Below is a small trained network, with its code and all its weights. Each question gives an input and a class and asks what happens when units are switched off, that is, made to give their printed mean instead of their output.

import numpy as np


def w(rows, s, z=0):
    codes = np.array(rows[::2]) - 128.0
    scale = np.full(codes.shape[1], s)
    scale[-1] = z or s
    return codes * scale


def norm(h):
    return h / np.sqrt((h * h).mean(-1, keepdims=True) + 1e-5)


def f(y):
    return y / 2 * (1 + np.tanh(0.7978845608 * (y + 0.044715 * y**3)))


def log_softmax(a):
    a = a - a.max(-1, keepdims=True)
    return a - np.log(np.exp(a).sum(-1, keepdims=True))


def net(x, mask):
    res = np.array(x, float).reshape(1, 3) / 4 @ E
    u = 0
    for l in range(2):
        y = f(norm(res) @ A[l][:, :-1].T + A[l][:, -1])
        res = res + np.where(mask[u : u + 13], y, B[l][:, -1]) @ B[l][:, :-1]
        u += 13
    return log_softmax(norm(res)[-1] @ U[:, :-1].T + U[:, -1])


A, B = {}, {}
E = w([
[130,124,92,181,122,85,131,183,128,151,128,111],'x0',
[64,104,255,186,103,86,137,177,49,53,71,189],'x1',
[175,150,179,176,54,91,158,48,88,143,136,89],'x2',
],0.0094)
A[0] = w([
[116,146,126,204,119,110,110,81,109,97,167,84,111],'L0N1',
[114,95,89,195,132,53,128,196,191,141,75,100,80],'L0N2',
[157,174,134,131,157,132,181,144,114,126,149,152,35],'L0N3',
[92,139,143,137,185,131,100,174,100,54,32,164,129],'L0N4',
[112,66,138,151,90,173,130,114,185,106,104,113,25],'L0N5',
[130,204,198,135,116,66,133,127,97,104,153,137,105],'L0N6',
[124,122,110,184,196,151,145,87,99,140,103,119,13],'L0N7',
[109,152,191,2,154,170,117,78,144,112,90,179,71],'L0N8',
[139,175,62,137,182,162,159,162,190,98,118,221,71],'L0N9',
[114,152,112,156,147,57,119,210,135,168,131,95,74],'L0N10',
[105,120,99,130,81,179,210,151,151,111,102,111,1],'L0N11',
[147,107,97,101,126,177,94,125,177,160,147,52,171],'L0N12',
[124,71,148,122,221,91,138,154,182,150,82,233,79],'L0N13',
],0.0078,0.0083)
B[0] = w([
[113,181,192,77,124,83,84,78,209,109,121,89,164],'L0N1',
[206,153,113,13,122,67,169,169,91,143,124,151,185],'L0N2',
[163,150,153,105,171,117,143,157,42,210,142,66,105],'L0N3',
[105,149,116,188,115,150,178,98,153,96,212,182,253],'L0N4',
[176,132,143,133,210,124,198,170,46,145,125,110,107],'L0N5',
[121,162,151,185,168,126,120,136,161,139,205,158,190],'L0N6',
[168,121,153,176,180,118,137,132,107,133,153,100,107],'L0N7',
[255,164,114,14,154,14,174,227,61,212,73,176,181],'L0N8',
[99,148,148,132,122,89,11,75,199,125,152,92,179],'L0N9',
[206,157,137,18,146,58,151,162,72,192,57,196,164],'L0N10',
[130,133,112,145,145,157,141,115,77,78,102,125,108],'L0N11',
[93,187,149,167,129,103,153,79,183,131,166,201,247],'L0N12',
[29,106,193,124,146,83,72,60,163,123,147,38,187],'L0N13',
],0.0073,0.0075)
A[1] = w([
[185,118,44,85,175,177,136,82,185,205,184,69,104],'L1N1',
[173,151,180,132,113,128,169,70,96,134,124,124,62],'L1N2',
[136,86,133,186,45,118,98,47,96,152,77,50,43],'L1N3',
[64,69,138,108,149,170,40,168,148,143,88,76,125],'L1N4',
[245,81,129,57,137,111,183,191,51,174,104,96,185],'L1N5',
[190,100,138,38,108,49,160,152,70,187,98,145,204],'L1N6',
[201,191,80,129,120,173,152,93,141,162,146,65,68],'L1N7',
[109,174,134,136,143,119,137,79,220,129,220,181,193],'L1N8',
[119,148,44,92,187,158,120,137,161,140,153,119,71],'L1N9',
[103,103,138,89,158,118,28,108,163,130,90,2,109],'L1N10',
[101,127,188,148,159,120,139,179,34,34,82,168,109],'L1N11',
[75,101,108,73,229,158,56,234,152,69,104,144,137],'L1N12',
[64,66,79,191,119,232,67,68,96,139,55,124,2],'L1N13',
],0.011,0.0062)
B[1] = w([
[140,125,212,174,71,146,200,153,65,117,118,106,178],'L1N1',
[161,146,153,70,142,57,122,138,152,176,152,103,149],'L1N2',
[91,138,167,86,135,67,83,65,210,165,232,85,139],'L1N3',
[120,170,174,116,132,44,137,95,126,139,135,108,132],'L1N4',
[156,121,54,169,178,194,136,136,92,74,89,216,153],'L1N5',
[184,179,94,54,152,123,149,149,108,181,58,152,175],'L1N6',
[137,77,179,142,121,129,152,186,97,117,68,138,155],'L1N7',
[90,116,62,114,166,138,71,127,143,108,139,137,253],'L1N8',
[147,89,163,157,107,137,169,134,78,122,100,119,152],'L1N9',
[111,156,88,161,165,141,112,107,165,100,152,179,137],'L1N10',
[158,87,133,161,81,198,194,151,88,143,79,84,168],'L1N11',
[192,157,225,114,61,54,137,60,157,193,170,55,157],'L1N12',
[89,226,44,48,231,95,79,90,143,155,196,247,126],'L1N13',
],0.013,0.024)
U = w([
[50,50,197,241,54,228,192,160,82,53,160,124,168],'0',
[85,168,212,89,83,42,76,50,205,176,218,79,152],'1',
[210,184,180,59,97,108,212,195,64,200,63,167,135],'2',
[101,169,22,87,202,174,60,133,150,91,132,208,175],'3',
[200,35,92,175,196,172,70,40,115,142,44,13,3],'4',
[172,50,86,188,188,160,48,37,68,177,40,14,3],'5',
[184,36,91,193,238,141,100,15,102,133,30,2,3],'6',
[204,34,97,162,180,155,91,46,159,87,18,21,3],'7',
],0.02,0.017)

Each question gives the input, the list of numbers given to net, and the class t.
The units are the neurons (one row each of A and B). Each row of codes is followed by its name. A weight is (code - 128) times the scale printed after its matrix; where a second scale follows, it is the last column's (A, B and U).
mask holds one flag per neuron, layer by layer. A switched-off neuron (its flag False) gives its mean, the last column of its row in B, instead of its output. The means were averaged over made-up inputs and are rounded, as every weight is.
A unit's drop is (log p(t) with every unit on - log p(t) with that unit switched off) / (log p(t) with every unit on - log p(t) with every unit switched off).
The circuit of an input: a set's keep is (log p(t) with only the set's units on - log p(t) with every unit switched off) / (log p(t) with every unit on - log p(t) with every unit switched off). Starting from the 12 units with the biggest drops (on a tie, the unit counted first), units are removed one at a time, each time the one whose removal leaves the highest keep (on an exact tie, the one counted first), for as long as the keep stays at least 0.8.
circuit, biggest first: the units of the circuit, biggest drop first
top k neurons: the k neurons with the biggest drops, biggest first
top k neurons in layer l: the k neurons of layer l with the biggest drops, biggest first
drop of u: that unit's drop, to one decimal
input [3,-5,-7], class 1: top neuron	L1N12
input [-5,-4,-3], class 2: top 2 neurons	L0N8; L0N4
input [8,1,-7], class 2: top 4 neurons	L0N10; L0N2; L1N6; L0N12
input [-7,-2,-6], class 2: top 2 neurons	L0N8; L1N6
input [4,-4,-5], class 1: top 4 neurons	L1N12; L0N9; L0N4; L1N11
input [3,1,-2], class 3: top 2 neurons in layer 1	L1N1; L1N5
input [-8,-7,-7], class 2: top 2 neurons	L0N8; L1N1
input [-8,-1,-4], class 2: top 2 neurons	L0N8; L1N8
input [5,-8,7], class 0: top 3 neurons in layer 1	L1N1; L1N7; L1N6
input [-7,-6,-3], class 2: top 4 neurons	L0N8; L0N4; L1N1; L0N13
input [8,-8,7], class 0: top 3 neurons	L1N1; L0N8; L1N6
input [4,-4,1], class 0: top 3 neurons	L0N8; L1N1; L0N12
input [8,-3,-7], class 2: top 4 neurons in layer 1	L1N6; L1N9; L1N1; L1N3
input [7,-7,7], class 0: top 2 neurons in layer 0	L0N8; L0N2
input [-7,-1,-8], class 1: top 2 neurons	L1N12; L0N9
input [-4,-6,-2], class 0: circuit, biggest first	L1N1
input [8,-1,-5], class 2: top 2 neurons in layer 0	L0N2; L0N10
input [8,-3,-8], class 1: top 4 neurons	L0N9; L1N12; L0N8; L0N13
input [-6,-2,-3], class 2: top 3 neurons	L0N8; L1N6; L0N4
input [-8,-5,0], class 2: circuit, biggest first	L0N8
input [-4,-7,-8], class 1: top 4 neurons in layer 1	L1N12; L1N11; L1N5; L1N4
input [0,-6,-5], class 0: drop of L1N1	0.4
input [7,-2,-5], class 2: drop of L0N10	3.4
input [6,4,7], class 1: drop of L0N8	0.2
input [-3,3,-7], class 1: drop of L0N5	0.0
